Below are the code and all the weights of a small trained network. Each question names an input and a target symbol and asks about switching units off, where a switched-off unit gives its printed mean instead of its output.

import numpy as np


def w(rows, s, z=0):
    codes = np.array(rows[::2]) - 128.0
    scale = np.full(codes.shape[1], s)
    scale[-1] = z or s
    return codes * scale


def f(y):
    return y / 2 * (1 + np.tanh(0.7978845608 * (y + 0.044715 * y**3)))


def softmax(a):
    e = np.exp(a - a.max(-1, keepdims=True))
    return e / e.sum(-1, keepdims=True)


def log_softmax(a):
    a = a - a.max(-1, keepdims=True)
    return a - np.log(np.exp(a).sum(-1, keepdims=True))


def net(x, mask):
    ids = ['αεζθλξτφω'.index(c) for c in x.split()]
    T = len(ids)
    res = E[ids] + P[:T]
    u = 0
    for l in range(3):
        r = res
        for j in range(2):
            rows = slice(3 * j, 3 * j + 3)
            q, k, v = (r @ M[l][rows].T for M in (Q, K, V))
            z = softmax(np.where(np.tri(T) > 0, q @ k.T / 3**0.5, -1e9)) @ v
            o = O[l][rows]
            res = res + np.where(mask[u + j], z, o[:, -1]) @ o[:, :-1]
        u += 2
        y = f(res @ A[l][:, :-1].T + A[l][:, -1])
        res = res + np.where(mask[u : u + 4], y, B[l][:, -1]) @ B[l][:, :-1]
        u += 4
    return log_softmax(res[-1] @ U[:, :-1].T + U[:, -1])


Q, K, V, O, A, B = {}, {}, {}, {}, {}, {}
E = w([
[213,41,151,136],'α',
[86,116,5,147],'ε',
[166,84,197,98],'ζ',
[146,138,142,138],'θ',
[165,37,155,79],'λ',
[38,140,133,232],'ξ',
[114,47,65,90],'τ',
[236,102,70,141],'φ',
[135,101,135,95],'ω',
],0.017)
P = w([
[130,199,225,182],'0',
[10,79,9,35],'1',
[18,74,2,65],'2',
[11,101,36,41],'3',
[16,107,34,55],'4',
[20,118,37,66],'5',
],0.0088)
Q[0] = w([
[142,72,75,152],'0.h1',
[161,224,102,93],'0.h1',
[84,133,128,160],'0.h1',
[36,154,138,166],'0.h2',
[202,75,130,2],'0.h2',
[84,150,81,196],'0.h2',
],0.012)
K[0] = w([
[188,149,134,157],'0.h1',
[125,114,46,55],'0.h1',
[118,101,254,99],'0.h1',
[91,10,90,42],'0.h2',
[234,234,137,181],'0.h2',
[112,93,58,78],'0.h2',
],0.0087)
V[0] = w([
[183,191,103,151],'0.h1',
[254,198,110,108],'0.h1',
[101,131,145,122],'0.h1',
[114,110,132,149],'0.h2',
[96,103,118,97],'0.h2',
[123,154,138,114],'0.h2',
],0.0096)
O[0] = w([
[128,176,124,253,74],'0.h1',
[119,71,147,192,18],'0.h1',
[41,201,167,103,115],'0.h1',
[149,157,112,58,157],'0.h2',
[153,83,213,26,251],'0.h2',
[157,167,150,122,74],'0.h2',
],0.0055,0.0029)
A[0] = w([
[116,108,68,168,45],'0.n1',
[140,142,8,112,106],'0.n2',
[173,59,160,152,1],'0.n3',
[98,167,162,56,74],'0.n4',
],0.012,0.0058)
B[0] = w([
[126,145,132,24,160],'0.n1',
[203,173,181,130,251],'0.n2',
[3,71,93,133,127],'0.n3',
[186,34,43,184,140],'0.n4',
],0.0062,0.015)
Q[1] = w([
[141,148,49,244],'1.h1',
[118,145,160,91],'1.h1',
[202,200,127,93],'1.h1',
[87,103,136,54],'1.h2',
[164,79,111,11],'1.h2',
[77,79,110,71],'1.h2',
],0.012)
K[1] = w([
[149,133,6,102],'1.h1',
[121,126,136,141],'1.h1',
[172,144,116,167],'1.h1',
[96,99,182,218],'1.h2',
[192,126,170,165],'1.h2',
[61,199,203,186],'1.h2',
],0.017)
V[1] = w([
[2,139,141,37],'1.h1',
[125,140,218,156],'1.h1',
[184,157,234,90],'1.h1',
[120,84,231,156],'1.h2',
[119,113,27,172],'1.h2',
[138,86,66,40],'1.h2',
],0.0086)
O[1] = w([
[177,199,34,98,94],'1.h1',
[172,53,80,232,90],'1.h1',
[227,92,35,176,143],'1.h1',
[212,40,23,205,123],'1.h2',
[3,134,211,95,157],'1.h2',
[162,73,193,47,5],'1.h2',
],0.0061,0.0023)
A[1] = w([
[188,77,224,186,97],'1.n1',
[199,197,87,57,253],'1.n2',
[128,254,196,228,167],'1.n3',
[91,179,235,90,39],'1.n4',
],0.0078,0.0052)
B[1] = w([
[97,10,33,126,138],'1.n1',
[135,2,208,166,246],'1.n2',
[231,212,164,125,141],'1.n3',
[194,114,86,117,164],'1.n4',
],0.0081,0.012)
Q[2] = w([
[203,22,87,252],'2.h1',
[81,188,104,187],'2.h1',
[119,113,79,166],'2.h1',
[184,208,146,75],'2.h2',
[144,191,127,51],'2.h2',
[88,93,169,121],'2.h2',
],0.012)
K[2] = w([
[144,29,173,254],'2.h1',
[26,119,17,116],'2.h1',
[82,107,53,203],'2.h1',
[113,130,124,57],'2.h2',
[95,83,107,59],'2.h2',
[130,98,136,86],'2.h2',
],0.01)
V[2] = w([
[206,140,76,110],'2.h1',
[190,200,165,151],'2.h1',
[150,103,126,2],'2.h1',
[195,216,182,133],'2.h2',
[142,141,84,188],'2.h2',
[171,170,82,77],'2.h2',
],0.0091)
O[2] = w([
[153,66,37,117,191],'2.h1',
[2,95,77,148,153],'2.h1',
[133,109,178,126,126],'2.h1',
[75,32,125,87,2],'2.h2',
[131,148,91,75,111],'2.h2',
[122,66,124,134,88],'2.h2',
],0.0081,0.0096)
A[2] = w([
[211,174,121,114,15],'2.n1',
[198,83,139,136,2],'2.n2',
[53,221,56,230,109],'2.n3',
[115,150,2,235,35],'2.n4',
],0.0081)
B[2] = w([
[2,70,208,220,234],'2.n1',
[34,236,102,207,230],'2.n2',
[189,76,220,100,161],'2.n3',
[107,180,155,39,254],'2.n4',
],0.0091,0.0086)
U = w([
[84,180,173,174,2],'α',
[22,114,144,136,130],'ε',
[119,216,66,124,178],'ζ',
[148,164,97,41,132],'θ',
[171,73,87,207,95],'λ',
[179,39,92,125,31],'ξ',
[208,86,179,97,224],'τ',
[77,255,181,45,52],'φ',
[214,126,60,104,211],'ω',
],0.0083,0.0064)

Each question gives the input, a string of symbols that net reads in full, and the target symbol t.
The units are the heads (3 rows each of Q, K, V and O) and the neurons (one row each of A and B). Each row of codes is followed by its name. A weight is (code - 128) times the scale printed after its matrix; where a second scale follows, it is the last column's (O, A, B and U).
mask holds one flag per unit, layer by layer, with each layer's heads first. A switched-off unit (its flag False) gives its mean, the last column of its rows in O or B, instead of its output. The means were averaged over made-up inputs and are rounded, as every weight is.
A unit's drop is (log p(t) with every unit on - log p(t) with that unit switched off) / (log p(t) with every unit on - log p(t) with every unit switched off).
The circuit of an input: a set's keep is (log p(t) with only the set's units on - log p(t) with every unit switched off) / (log p(t) with every unit on - log p(t) with every unit switched off). Starting from the 12 units with the biggest drops (on a tie, the unit counted first), units are removed one at a time, each time the one whose removal leaves the highest keep (on an exact tie, the one counted first), for as long as the keep stays at least 0.8.
circuit, biggest first: the units of the circuit, biggest drop first
unit that matters most: the unit with the biggest drop
top k neurons: the k neurons with the biggest drops, biggest first
k most important neurons of layer l: the k neurons of layer l with the biggest drops, biggest first
heads that matter: for each layer, one digit per head in row order, 1 if its drop is at least 0.15 and else 0, layers parted by /
input ζ τ τ ξ ε θ, target ζ: unit that matters most => 2.n4
input τ ε ε ε ζ ω, target τ: circuit, biggest first => 2.h1; 1.h2
input λ ε ε ε ω, target λ: circuit, biggest first => 1.h2; 1.h1
input φ ε ξ φ ζ, target φ: heads that matter => 10 / 11 / 10
input ε ε α, target ε: heads that matter => 00 / 01 / 10
input ε τ λ, target ε: circuit, biggest first => 1.n3; 2.h1; 1.h2; 0.h1
input α ε ω ζ, target α: top 3 neurons => 2.n1; 1.n1; 0.n1
input α ε λ ε ζ θ, target α: heads that matter => 10 / 11 / 11
input ε ζ τ τ ω α, target ε: top 2 neurons => 1.n3; 0.n2
input ξ ε τ, target ξ: circuit, biggest first => 2.h2; 1.n3; 1.h2
input ζ τ ε λ, target ζ: 3 most important neurons of layer 2 => 2.n4; 2.n2; 2.n1
input ε θ φ θ, target ε: top 3 neurons => 1.n3; 0.n2; 2.n4
input ε ε τ θ, target ε: heads that matter => 10 / 01 / 10
input ξ τ ε ζ τ, target ξ: heads that matter => 00 / 00 / 01
input τ ε ε θ, target τ: unit that matters most => 0.n2
input α ε ζ α ε α, target α: heads that matter => 10 / 11 / 11
input ε τ ξ, target φ: 2 most important neurons of layer 0 => 0.n2; 0.n4
input ζ ζ ζ, target ζ: top 2 neurons => 2.n4; 1.n1
input λ ζ λ, target λ: 3 most important neurons of layer 2 => 2.n1; 2.n2; 2.n4
input λ ε ε, target λ: most important neuron of layer 2 => 2.n1
input ξ ε α ξ ε, target ξ: top 2 neurons => 1.n3; 1.n2
input τ ε λ ε τ ξ, target φ: top 2 neurons => 1.n2; 0.n2
